Here is a tiny trained network, its code and every weight. The questions are about switching its units off for an input and a class, where a switched-off unit gives its printed mean instead of its output.

import numpy as np


def w(rows, s, z=0):
    codes = np.array(rows[::2]) - 128.0
    scale = np.full(codes.shape[1], s)
    scale[-1] = z or s
    return codes * scale


def f(y):
    return y / 2 * (1 + np.tanh(0.7978845608 * (y + 0.044715 * y**3)))


def log_softmax(a):
    a = a - a.max(-1, keepdims=True)
    return a - np.log(np.exp(a).sum(-1, keepdims=True))


def net(x, mask):
    res = np.array(x, float).reshape(1, 7) / 4 @ E
    y = f(res @ A[0][:, :-1].T + A[0][:, -1])
    res = res + np.where(mask, y, B[0][:, -1]) @ B[0][:, :-1]
    return log_softmax(res[-1] @ U[:, :-1].T + U[:, -1])


A, B = {}, {}
E = w([
[91,176,155],'x0',
[169,30,215],'x1',
[2,53,105],'x2',
[85,154,23],'x3',
[103,91,164],'x4',
[220,150,98],'x5',
[140,113,37],'x6',
],0.0071)
A[0] = w([
[122,137,81,248],'neuron 0',
[168,148,122,204],'neuron 1',
[193,127,135,125],'neuron 2',
[80,85,251,254],'neuron 3',
[173,172,147,173],'neuron 4',
[125,27,71,64],'neuron 5',
[49,169,117,132],'neuron 6',
[217,76,89,174],'neuron 7',
],0.013,0.0039)
B[0] = w([
[119,211,161,177],'neuron 0',
[170,145,219,163],'neuron 1',
[135,147,254,161],'neuron 2',
[161,27,117,249],'neuron 3',
[139,89,119,172],'neuron 4',
[43,213,57,168],'neuron 5',
[229,99,153,180],'neuron 6',
[82,84,249,179],'neuron 7',
],0.0076,0.012)
U = w([
[105,136,144,2],'0',
[157,79,87,11],'1',
[133,38,100,21],'2',
[208,56,226,193],'3',
[116,152,70,106],'4',
[151,193,141,247],'5',
[90,33,109,134],'6',
[1,154,97,233],'7',
],0.0093,0.0064)

Each question gives the input, the list of numbers given to net, and the class t.
The units are the neurons (one row each of A and B). Each row of codes is followed by its name. A weight is (code - 128) times the scale printed after its matrix; where a second scale follows, it is the last column's (A, B and U).
mask holds one flag per neuron, in row order. A switched-off neuron (its flag False) gives its mean, the last column of its row in B, instead of its output. The means were averaged over made-up inputs and are rounded, as every weight is.
A unit's drop is (log p(t) with every unit on - log p(t) with that unit switched off) / (log p(t) with every unit on - log p(t) with every unit switched off).
The circuit of an input: a set's keep is (log p(t) with only the set's units on - log p(t) with every unit switched off) / (log p(t) with every unit on - log p(t) with every unit switched off). Starting from all 8 units, units are removed one at a time, each time the one whose removal leaves the highest keep (on an exact tie, the one counted first), for as long as the keep stays at least 0.8.
units of the circuit, in order: the units of the circuit, biggest drop first
top k neurons: the k neurons with the biggest drops, biggest first
drop of u: that unit's drop, to one decimal
input [-8,5,6,-1,-6,-3,8], class 7: units of the circuit, in order => (neuron 5)
input [0,-8,7,5,-5,-1,-3], class 5: units of the circuit, in order => (neuron 6; neuron 0)
input [-2,4,4,8,4,4,0], class 7: top 2 neurons => (neuron 5; neuron 3)
input [-8,-7,-4,1,-3,6,8], class 3: top 2 neurons => (neuron 7; neuron 1)
input [-8,6,6,3,1,2,0], class 7: top 2 neurons => (neuron 5; neuron 6)
input [-7,4,-3,7,-3,-8,4], class 7: top 3 neurons => (neuron 5; neuron 3; neuron 6)
input [1,6,-1,5,5,-2,8], class 7: top 3 neurons => (neuron 5; neuron 3; neuron 6)
input [-3,3,6,-3,8,-4,-4], class 6: drop of neuron 2 => 0.1
input [-2,0,7,-3,7,0,4], class 7: drop of neuron 5 => 1.0
input [0,1,7,3,3,3,8], class 7: drop of neuron 6 => 0.0
input [-2,1,6,2,6,6,-8], class 2: drop of neuron 2 => 0.2
